[[-12.13  -0.17   9.91 -13.08  -8.95  -6.73 -19.93]
 [ -4.50  -5.31  -7.70  -7.67 -21.85  13.59   0.35]
 [ -6.92  -1.44  -1.91  -9.12 -22.30  12.84  -6.84]] 0.35

[[ -4.778  16.636  -9.993  -5.994  -8.122]
 [ 13.002 -11.559 -12.936   3.977  -4.734]
 [ -7.645  -4.472   4.191  -4.292  -0.032]] -4.734

[[ 12.6  -0.6   3.1   2.3  -9.1]
 [  9.3  11.7 -20.8 -13.8  11.4]
 [-20.0 -11.1   2.5  20.0 -10.4]] 11.4

[[-20.5   6.2   2.5  -5.1 -14.9  -7.1 -11.0]
 [  9.2  20.3  10.2   4.0  -7.3 -11.2  -4.6]
 [  2.6  16.9  -5.4  -7.5   0.0   5.8  -4.6]] -4.6

[[ 0.5  0.6 -1.3 -0.8 -0.5 -0.8  1.4]
 [ 0.0  0.3  2.3  1.4  1.4  0.0 -0.7]
 [ 0.0  0.2 -0.8 -0.1  1.7 -0.5  0.1]] -0.7

[[ 10.52   5.37 -19.26  14.55  14.54   2.71  -5.51]
 [ -5.97   0.01  -8.12  -8.20  -5.99  -2.40  -8.98]
 [ -7.32  -1.76  -8.61  -5.97  -3.31  -3.37  -5.12]] -8.98

[[ 198.299   38.194   65.906    0.969]
 [ -56.523   27.281    3.344   21.199]
 [-157.549   23.154   43.893   36.210]] 21.199

[[-1.7 -1.6 -1.3 -0.5  1.1  1.1]
 [-1.7 -1.7 -1.4 -0.7  1.0  1.2]
 [ 0.6 -0.9 -1.4 -1.4 -1.6 -1.7]] 1.2

[[-0.021 -0.169 -0.108 -0.019]
 [-0.032 -0.178  0.083 -0.050]
 [ 0.182  0.025  0.032 -0.002]] -0.050
---
array([[85, 54, 19, 61, 61, 13,  2],
       [37, 46, 29, 46, 47, 33, 30],
       [37, 37, 33, 43, 37, 33, 37]]) --> 43

array([59, 38, 30, 70, 75, 24, 39]) --> 70

array([[7, 8, 2, 6, 6, 5, 4],
       [7, 8, 1, 6, 4, 5, 5]]) --> 6

array([[2620, 6829, 2548, 2447],
       [1521, 7851, 2294, 1579],
       [5935, 3953, 5483, 6590]]) --> 5935

array([105, 163, 120,  81,  55,  85, 196]) --> 81

array([526, 867, 754, 175]) --> 526

array([88, 79, 57, 27,  1]) --> 79

array([215,  31, 232, 112, 195, 208, 204]) --> 112
---
[[102, -95, 315, 259, -379, -299, -414],
 [-91, 112, 734, 132, -795, -431, -631],
 [96, -235, 544, -131, -604, -549, -421]]
-95

[[111, 51, 140, 82],
 [154, 100, 16, 220],
 [143, 166, 64, 64]]
51

[[58, 41, 27, 26, 45, 58, 49],
 [12, 35, 45, 61, 73, 75, 24],
 [62, 26, 54, 48, 73, 40, 31]]
41

[[354, 815, 39, 384, 623, 992],
 [444, 702, 472, 591, 468, 596],
 [923, 617, 879, 525, 499, 753]]
815

[[3, 7, 5, 5, 5, 6, 2],
 [5, 5, 3, 5, 5, 0, 4],
 [4, 5, 5, 3, 2, 8, 6]]
7

[[23, 138, 45, -1, -600],
 [64, -479, -481, 19, -142],
 [-242, -414, -196, -442, 844]]
138

[[660, -75, 10, 361],
 [152, -65, -900, -632],
 [187, 178, -135, -858]]
-75

[[4, 3, 2, 1, 8],
 [4, 6, 6, 5, 2],
 [7, 4, 4, 4, 5]]
3

[[8078, 5096, 4668, 3494, 3148, 7677, 4664],
 [4614, 3961, 4112, 6946, 3780, 7819, 3589],
 [2985, 5448, 5915, 4744, 7137, 7950, 5750]]
5096
---
[[39, 28, 85, 55], [21, 38, 31, 33], [33, 36, 36, 36]] => 36
[-153, -789, 531, 315, -205] => -205
[[117, 35, 102, 52, 135, 133], [238, 92, 124, 78, 66, 85]] => 85
[12, 157, 167, 169, 135, 226, 189] => 189
[[120, 134, 196, 145, 131, 122], [106, 49, 197, 50, 75, 32], [42, 103, 154, 20, 47, 194]] => 194
[9803, 6550, 5523, 2601, 6966] => 6966
[3, 4, 5, 3, 1, 7, 2] => 2
[[5060, 5974, 6342, 2050, 5225, 7851], [3871, 6343, 1568, 6049, 7339, 1920], [6534, 3124, 7157, 1658, 2292, 9138]] => 9138
---
[[-1.990 -7.108  0.066 -2.196  1.386]
 [-0.193  3.096 -2.766  3.014 -0.117]
 [ 3.538 -4.340 -0.392  0.035 -1.946]]: -0.193

[[-6.626  2.607  2.608 -0.556 -1.597 -0.762  1.049]
 [-6.626  1.778  0.311 -2.165  4.766  1.399  4.351]
 [-6.626  2.181  1.522 -1.209  1.121  3.196 -0.691]]: -6.626

[[-1.346  5.111 -2.571  2.550  1.630]
 [ 0.633  0.986 -6.422  0.132 -3.603]
 [-1.519  2.576 -3.227 -1.655 -0.892]]: 0.633

[[ 6.485 -0.750 -3.615 -4.883]
 [ 0.255  3.447 -5.080 -2.801]
 [-1.513  0.871  2.358  4.125]]: 0.255

[[ 2.611 -1.085  2.106 -0.204 -1.563  0.425 -1.162]
 [ 0.048  1.385 -0.029 -2.194  2.335  5.270  1.128]
 [ 1.179 -1.265  0.714 -3.262 -0.270  2.850  0.713]]: 0.048

[[-0.882  1.642 -5.103  5.615  0.119]
 [-2.627 -2.169  0.488 -1.291 -4.895]
 [ 0.315  0.085 -4.047  7.128  0.199]]: -2.627

[[ 1.524 -0.794 -0.473  4.517 -6.609]
 [-0.111  0.045 -0.129  3.033  4.493]
 [-4.883 -0.077  0.155 -4.161 -1.297]]: -0.111

[[ 0.283 -1.946  3.552 -4.056 -1.081]
 [-2.349  0.121 -0.616 -0.541 -0.673]
 [-2.875  2.637 -5.898  3.639  1.349]]: -2.349

[[-1.953  0.004  0.142  0.021  5.272 -0.058  0.234]
 [ 4.488  0.035  0.052 -0.026  0.143 -0.016 -0.597]
 [ 0.082 -0.125  0.096 -0.065 -0.582  0.020  1.744]]: 4.488
---
[[0.948, -1.408, 2.796, 1.794, 5.744, -4.446, 3.490],
 [-0.491, -0.151, 2.155, 1.927, 4.629, -4.050, 3.549]] --> 5.744

[-2.949, -6.675, -3.538, -4.944, -2.224] --> -3.538

[[-2.885, 2.776, 0.186, 2.543, -0.603, -5.429],
 [0.264, -2.012, -0.762, -1.770, 0.886, 0.109]] --> 2.543

[6.880, 3.160, 1.955, 3.109] --> 3.160

[-0.981, -2.503, -1.195, -1.146, 5.750] --> -1.195

[[4.973, 3.006, 2.663, -6.223, -0.589, 5.439],
 [-2.970, -5.166, 6.735, 6.650, -6.736, -2.089],
 [4.869, 1.745, 1.497, 6.387, -6.650, 0.645]] --> -6.223

[[-7.349, -0.694, -0.365, 1.438, 3.583, -2.444, 0.203],
 [-2.498, 0.758, 0.027, 1.981, 0.066, 4.012, -1.431],
 [-0.730, -0.701, 3.080, 2.362, 5.083, -0.472, -1.228]] --> 3.583

[7.425, 6.764, 1.874, 2.541, -1.648, -5.976, -4.420] --> -1.648
---
0.608,-3.707,-2.958,0.033,5.625,-5.832
6.604,-1.856,3.158,-1.827,-4.598,-0.050
5.971,5.240,0.486,-0.811,-5.288,-0.492
yields 0.608, -0.492

-2.993,4.196,-3.880,-6.484,1.029
-4.630,-3.692,6.374,-2.886,1.176
yields -2.993, 1.176

6.454,-5.411,6.671,-0.690 yields 6.454, -0.690

0.989,0.419,0.043,1.542,-0.925,-0.720,-2.181
-1.008,-0.294,0.413,0.063,1.996,-2.811,0.714
3.414,3.070,-4.022,5.309,-3.028,-0.157,-4.714
yields 0.989, -4.714

-5.081,7.430,-0.110,6.777,0.081 yields -5.081, 0.081

-3.694,-3.687,1.848,3.411,1.367
-3.073,-2.278,-0.555,-3.378,-0.151
4.458,1.448,-0.180,5.639,3.250
yields -3.694, 3.250

0.922,-0.795,3.130,-3.692,1.894,6.417 yields 0.922, 6.417
